Facts:
{(244),(708),(211),(540),(11),(101),(58),(909),(404),(813),(754),(686),(833),(697),(442),(490),(927),(81),(75),(679),(496),(265),(843),(770),(57),(550),(72),(82),(604),(210),(934),(188),(434),(865),(45),(906),(844),(80),(395),(551),(785),(431),(681)} Ω tiplim
{(542),(627),(737),(883),(315),(284),(730),(427),(68),(979),(372),(2),(977),(595),(462),(257)} Ω klele
{(589),(354),(130),(635),(688),(253),(391),(155),(925),(166),(213),(160),(828),(290),(736),(83),(634),(888),(53),(749),(671),(142),(592),(605),(77),(389),(974),(158),(342)} Ω kletrenir
[(244),(708),(542),(101),(404),(627),(754),(130),(686),(833),(253),(391),(697),(166),(315),(75),(679),(160),(843),(770),(284),(828),(604),(83),(634),(434),(53),(749),(671),(979),(865),(372),(906),(77),(395),(595),(785),(158)] λ gebal
[(211),(540),(927),(496),(265),(57),(550),(427),(210),(188),(142),(605),(977),(462),(431),(342)] λ staras
[(11),(813),(354),(635),(737),(883),(155),(925),(490),(81),(290),(72),(736),(934),(68),(888),(45),(592),(2),(551),(389),(974),(681)] λ leskas
[(58),(909),(589),(688),(442),(213),(730),(82),(844),(80),(257)] λ flosi
φ (737) <- (708),(589),(354),(166),(634),(974)
φ (160) <- (211),(442),(927),(75),(210),(934),(434),(906),(80),(681)
φ (290) <- (540),(101),(833),(844)
φ (81) <- (11),(58),(883),(490),(496),(265),(57),(188)
φ (83) <- (542),(843),(284),(828),(730),(372)
φ (342) <- (909),(404),(686),(604),(395),(431)
φ (244) <- (627),(130),(315),(68),(979),(865),(45),(2),(462),(257)
φ (888) <- (813),(635),(253),(391),(155),(213),(82),(749),(671),(592),(605),(389)
φ (427) <- (754),(688),(925),(736),(53),(142),(77),(158)
φ (595) <- (697),(679),(770),(72),(977),(551),(785)
[(708),(404)] γ i
[(211),(589),(391),(828)] γ g
[(540),(354),(730),(604),(934),(188),(77)] γ b
[(542),(58),(605)] γ m
[(909),(496),(434),(2),(977)] γ e
[(813),(925),(72)] γ h
[(130),(833),(490),(927),(166),(770)] γ d
[(635),(686),(68),(372)] γ f
[(697),(210),(634),(53),(749),(979)] γ c
[(883),(82),(142),(906)] γ j
[(155),(265),(158)] γ k
[(315),(284),(57),(736),(671),(681)] γ a
[(592),(395)] γ l
[(844),(431)] γ n

Known rows:
(671): [-20   4  12  35  12   1  36 -36 -10 -30   6 -36  -2  24]
(57): [-20  -2  21  29 -13  13  40 -24  -1 -29  11 -29 -34  34]
(681): [-11  19  20  24  -5  24  38 -30   0 -15  -9 -49 -20  16]
(540): [-14  14   6  42  -5   9  24 -22   5 -42 -19 -25 -41  39]
(77): [-15  10   6  39   2  -2  28 -11   4 -33 -17 -20 -38  29]
(634): [-11  20  -6  37  13  -3  18 -11  11 -38 -26 -17 -27  21]
(166): [-12  15  -9  31   2  -2  21 -13   9 -45 -23 -12 -27  25]
(635): [-11  -4  -8  13  23  -6  29 -31  20  -7 -27 -28 -21  19]
(68): [  7   5  26   6  24  18  25 -35  35  13 -39 -16  -8  11]
(211): [ -9  37  -8  26  -8   8  29 -22  14 -44 -28 -21 -24  40]
(813): [-18   1   9  22  12  17  32 -44  13 -13 -24 -37 -24  32]
(82): [-13  -4  -5  31  13  -8  31 -34   0 -18 -25 -32 -42  32]
(906): [ -6  43   2  22  -3   8  32 -22  10 -38 -24 -35 -22  20]
(605): [-22   7   8  59  25  -3  25 -32  -2 -32 -15 -26 -11  26]
(844): [ -4  -1  -6  13  -3  -1  34 -25   3 -21  -2 -23 -39  20]
(83): [-25 -20  -9  38 -12  -6   9 -10  -7 -39 -15 -19 -25  21]
(75): [-10  35   3  28  -3  14  32 -20  18 -43 -23 -32 -25  27]
(843): [-12  12   4  31  -3  12  27 -20  17 -38 -16 -28 -36  32]
(213): [-10  -5 -10  38  26 -12  30 -27  -3 -21 -18 -20 -23  26]
(462): [ -4  13  30  29  15   7  31 -31  27   9 -28 -10 -20  22]
(551): [-15   3   9  25   5  15  26 -20  19 -19 -39 -41 -52  20]
(244): [-21  -4 -11  38 -26  -7   3 -15   4 -34 -10 -35 -63  18]
(253): [-18   8   1  33  17 -11  36 -30   9 -18 -15 -25 -19  25]

Rows:
[-14  15 -11  41  -7  -4  20 -15 -10 -39 -15 -15  11  12] -> (160)
[-20 -27 -11  35   0   1   9 -15  -7 -23 -29 -25 -30  10] -> (290)
[-24 -19 -10  45 -10  -4   7 -12 -18 -42  -5 -14 -11  24] -> (342)
[ -9  30   5  32   0  14  31 -28  12 -23 -37 -38 -37  22] -> (934)
[-11 -35  29  37   5  13  11 -28   2 -11 -32   0   7  33] -> (427)
[-12  21 -16  28   2 -14  21 -12  18 -36 -21 -24 -53  19] -> (130)
[-16  -6   7  27   7  16  31 -17   8 -13 -16 -23 -21  19] -> (925)
[ -3   6  42  26  16  24  30 -42  29  23 -35 -20 -21  14] -> (2)
[-11 -26  29  29   8   6  14 -30  14  -6 -45  -8  -1  29] -> (595)
[-10   8  -3   9  -5   5  32 -20  10 -31  -9 -33 -39  19] -> (431)
[  3  25  24  28  24  -5  21 -27  35   5 -58 -11 -45  16] -> (979)
[-17  -3   5  38  -3  15  24 -21  -1 -29  -8 -27 -45  39] -> (909)
[ -9  12  54  42  28  13  35 -36  26   7 -45  -6 -14  28] -> (542)
[-12  13  -4  11  -9   4  30 -18  23 -28 -23 -26 -48  34] -> (686)
[-14  28  13  30 -13  16  36 -25  12 -28 -17 -30 -22  36] -> (434)
[ -9  42  -3  31  -2  -2  30 -17  16 -33 -30 -20 -39  27] -> (210)
[  4  -1  39  10  31  19  31 -36  26   9 -51 -12  -2   9] -> (883)
[ -9   7  -1  26  -1  18  21 -21  22 -29 -34 -32 -47  30] -> (490)
[ -3   8  45  25   6  14  38 -41  19  14  -9 -21 -13  17] -> (315)
[-11   8   3  38  15   8  22 -17   3 -36 -25 -30 -26  12] -> (354)
[-12  16   4  25   0   8  16 -23  24 -15 -32 -48 -64  13] -> (45)
[-12  13 -11  31  19  -7  30 -28  12 -33 -24 -13 -16  31] -> (391)
[-12   5  -2  30  30   1  26 -33   7 -15 -24 -32 -14  11] -> (389)

Now the same things, written a new way:
Known rows:
(82): [ 47  -2 -29  33 -14  -9 -23  -9 -50 -17   8  40 -16 -26]
(372): [ 12  -8 -14   8 -24 -30 -10 -12 -37 -29   3  32 -19 -16]
(635): [ 34 -21 -26 -43 -25  -9  -4  -1 -27 -35   9  31 -11  -5]
(83): [ -5 -14  -7 -45 -30 -22  -1  -4 -24 -26 -20  28 -15 -16]
(404): [  6  12 -26   4 -14 -23  -5 -16 -47 -17   2  34 -17 -38]
(925): [ 11 -11  -7 -63 -18 -35   6  -2 -21 -30   0  25 -14 -20]
(627): [ -4  -5  -9   3 -21 -28  -5 -12 -34 -27  -3  26 -20 -26]
(686): [ 17   5 -28  37 -17 -30 -11 -16 -41 -21   3  42 -19 -22]
(81): [ -3  22 -16  12 -16 -19  -8 -14 -28  -8  -2  45 -18 -24]
(551): [  5  12 -24  21 -12 -22  -2 -16 -30 -17  10  39 -17 -28]
(681): [  8  13 -22  26 -14 -30  -4 -17 -29 -18   9  42 -18 -21]
(11): [  7  13 -23  19 -12 -23   0 -15 -30 -17   9  38 -18 -28]
(540): [ 15   4 -24  35 -15 -27  -8 -15 -41 -18   1  37 -18 -29]
(865): [  2   8 -25  29 -15 -27  -5 -16 -38 -19  -2  35 -19 -31]
(290): [ -6 -10  -8 -53 -26 -21   3  -4 -15 -25 -10  30 -13 -13]
(53): [ 13 -26 -18 -47 -29 -36  -1  -9 -32 -35  -5  30 -13  -6]
(844): [  8  -5 -26  52 -14 -19 -10 -18 -37 -19  -2  34 -18 -27]
(883): [ 11   1  -5   0 -17 -33  -4  -8 -24 -25   9  33 -19 -20]
(72): [ 16  17 -18   5  -9 -31  -4 -12 -35 -15  10  40 -19 -32]
(927): [  3   9 -14  29 -12 -28  -4 -13 -40 -15  -4  32 -19 -40]
(688): [  4 -29 -11 -35 -23 -26   0  -7 -25 -32 -12  19 -14 -20]
(442): [  7   1 -19  32 -13 -26  -8 -18 -38 -15  -5  34 -19 -31]
(57): [ 15   2 -24  35 -18 -27  -9 -18 -41 -17   1  39 -18 -23]

Rows:
[  6 -19 -15 -38 -23 -30   7  -7 -16 -34   1  28 -14  -8] -> (736)
[ -4 -16 -12 -42 -21 -32   5  -3 -26 -33 -14  18 -17 -27] -> (130)
[ 36 -28 -30 -53 -31 -14 -12  -4 -41 -36   4  31 -10  -3] -> (749)
[ 22 -32 -10 -38 -25 -38  -4  -7 -30 -31  -8  26 -13  -9] -> (589)
[  6  -3  -4   2 -19 -34  -4 -12 -24 -26  10  34 -18 -13] -> (68)
[ 30 -25 -21 -88 -28  -9  -3  -4 -49 -31   3  25  -7 -17] -> (605)
[ 13   2 -18 -12 -15 -29  -8 -20 -53 -11   5  37 -15 -32] -> (58)
[ 28 -30 -24 -41 -25  -2  -8  -1 -36 -33  -5  22 -11 -17] -> (213)
[  0 -17 -15 -45 -21 -24  11  -5 -15 -34  -3  25 -13 -16] -> (974)
[  9 -15 -14 -39 -21 -29   8  -4 -15 -35  -2  26 -14 -13] -> (354)
[ -6  17 -14  23 -19 -23 -12 -15 -39  -9 -11  42 -19 -26] -> (244)
[ 23 -23 -31 -42 -26  -4  -7  -1 -36 -38  -1  24 -11 -16] -> (253)
[ 30 -25 -33 -41 -29  -8  -7  -2 -38 -39   0  28 -11  -9] -> (671)
[  5  18 -23  18  -8 -23   0 -12 -30 -16   7  35 -19 -37] -> (490)

